Below is a small trained network, with its code and all its weights. Each question gives an input and a class and asks what happens when units are switched off, that is, made to give their printed mean instead of their output.

import numpy as np


def w(rows, s, z=0):
    codes = np.array(rows[::2]) - 128.0
    scale = np.full(codes.shape[1], s)
    scale[-1] = z or s
    return codes * scale


def norm(h):
    return h / np.sqrt((h * h).mean(-1, keepdims=True) + 1e-5)


def f(y):
    return np.maximum(y, 0)


def log_softmax(a):
    a = a - a.max(-1, keepdims=True)
    return a - np.log(np.exp(a).sum(-1, keepdims=True))


def net(x, mask):
    res = np.array(x, float).reshape(1, 6) / 4 @ E
    u = 0
    for l in range(3):
        y = f(norm(res) @ A[l][:, :-1].T + A[l][:, -1])
        res = res + np.where(mask[u : u + 4], y, B[l][:, -1]) @ B[l][:, :-1]
        u += 4
    return log_softmax(norm(res)[-1] @ U[:, :-1].T + U[:, -1])


A, B = {}, {}
E = w([
[134,59,158,105],'x0',
[128,123,124,2],'x1',
[153,27,156,109],'x2',
[23,126,187,96],'x3',
[96,70,50,187],'x4',
[145,153,227,158],'x5',
],0.0078)
A[0] = w([
[146,223,65,198,77],'0.n0',
[157,169,135,62,3],'0.n1',
[147,182,96,191,44],'0.n2',
[97,191,124,255,65],'0.n3',
],0.0081,0.0046)
B[0] = w([
[82,213,142,255,232],'0.n0',
[126,123,135,65,149],'0.n1',
[221,160,60,245,175],'0.n2',
[135,181,123,97,253],'0.n3',
],0.0082,0.0033)
A[1] = w([
[162,214,185,3,176],'1.n0',
[132,77,101,185,104],'1.n1',
[54,130,240,108,253],'1.n2',
[56,141,106,79,223],'1.n3',
],0.011,0.0034)
B[1] = w([
[247,153,47,133,245],'1.n0',
[128,156,159,39,181],'1.n1',
[150,191,222,55,255],'1.n2',
[133,228,122,80,204],'1.n3',
],0.011,0.007)
A[2] = w([
[204,113,97,90,253],'2.n0',
[210,58,231,108,197],'2.n1',
[140,195,57,72,180],'2.n2',
[112,254,157,137,127],'2.n3',
],0.0065,0.0037)
B[2] = w([
[32,1,163,220,254],'2.n0',
[81,49,135,174,215],'2.n1',
[77,99,49,53,248],'2.n2',
[110,81,180,200,244],'2.n3',
],0.0088,0.0056)
U = w([
[250,108,90,73,101],'0',
[105,108,216,56,67],'1',
[106,162,89,61,25],'2',
[135,87,243,148,86],'3',
[116,6,136,169,128],'4',
[54,85,48,102,78],'5',
[143,223,182,99,132],'6',
[123,200,115,224,254],'7',
],0.019,0.0039)

Each question gives the input, the list of numbers given to net, and the class t.
The units are the neurons (one row each of A and B). Each row of codes is followed by its name. A weight is (code - 128) times the scale printed after its matrix; where a second scale follows, it is the last column's (A, B and U).
mask holds one flag per neuron, layer by layer. A switched-off neuron (its flag False) gives its mean, the last column of its row in B, instead of its output. The means were averaged over made-up inputs and are rounded, as every weight is.
A unit's drop is (log p(t) with every unit on - log p(t) with that unit switched off) / (log p(t) with every unit on - log p(t) with every unit switched off).
The circuit of an input: a set's keep is (log p(t) with only the set's units on - log p(t) with every unit switched off) / (log p(t) with every unit on - log p(t) with every unit switched off). Starting from all 12 units, units are removed one at a time, each time the one whose removal leaves the highest keep (on an exact tie, the one counted first), for as long as the keep stays at least 0.8.
circuit, biggest first: the units of the circuit, biggest drop first
unit that matters most: the unit with the biggest drop
top k neurons: the k neurons with the biggest drops, biggest first
k most important neurons of layer l: the k neurons of layer l with the biggest drops, biggest first
drop when u is switched off: that unit's drop, to one decimal
input [7,-7,0,-5,-2,2], class 4: unit that matters most => 1.n2
input [-2,-2,5,-5,-3,6], class 4: 2 most important neurons of layer 1 => [1.n2, 1.n3]
input [2,-5,-2,7,8,6], class 6: top 3 neurons => [2.n0, 0.n3, 1.n2]
input [-8,6,-8,-1,1,-3], class 7: top 2 neurons => [0.n0, 1.n2]
input [-1,7,-1,3,-5,4], class 0: top 2 neurons => [1.n0, 0.n0]
input [-2,3,4,2,7,3], class 1: top 3 neurons => [1.n0, 0.n2, 1.n1]
input [-7,-2,1,-2,-7,7], class 7: circuit, biggest first => [1.n0, 1.n1, 1.n3]
input [-7,6,2,4,-8,4], class 0: top 2 neurons => [1.n0, 0.n0]
input [1,-7,2,-6,-7,-7], class 7: 2 most important neurons of layer 1 => [1.n2, 1.n0]
input [2,2,0,-2,-4,1], class 0: drop when 1.n0 is switched off => 2.0
input [-4,1,-4,-5,-7,3], class 7: drop when 0.n0 is switched off => 0.4
input [-2,-4,1,1,-6,-7], class 7: drop when 0.n0 is switched off => 0.4
input [6,7,-5,7,1,0], class 6: drop when 1.n3 is switched off => 0.6
input [7,4,-8,-7,4,-5], class 5: top neuron => [1.n0]
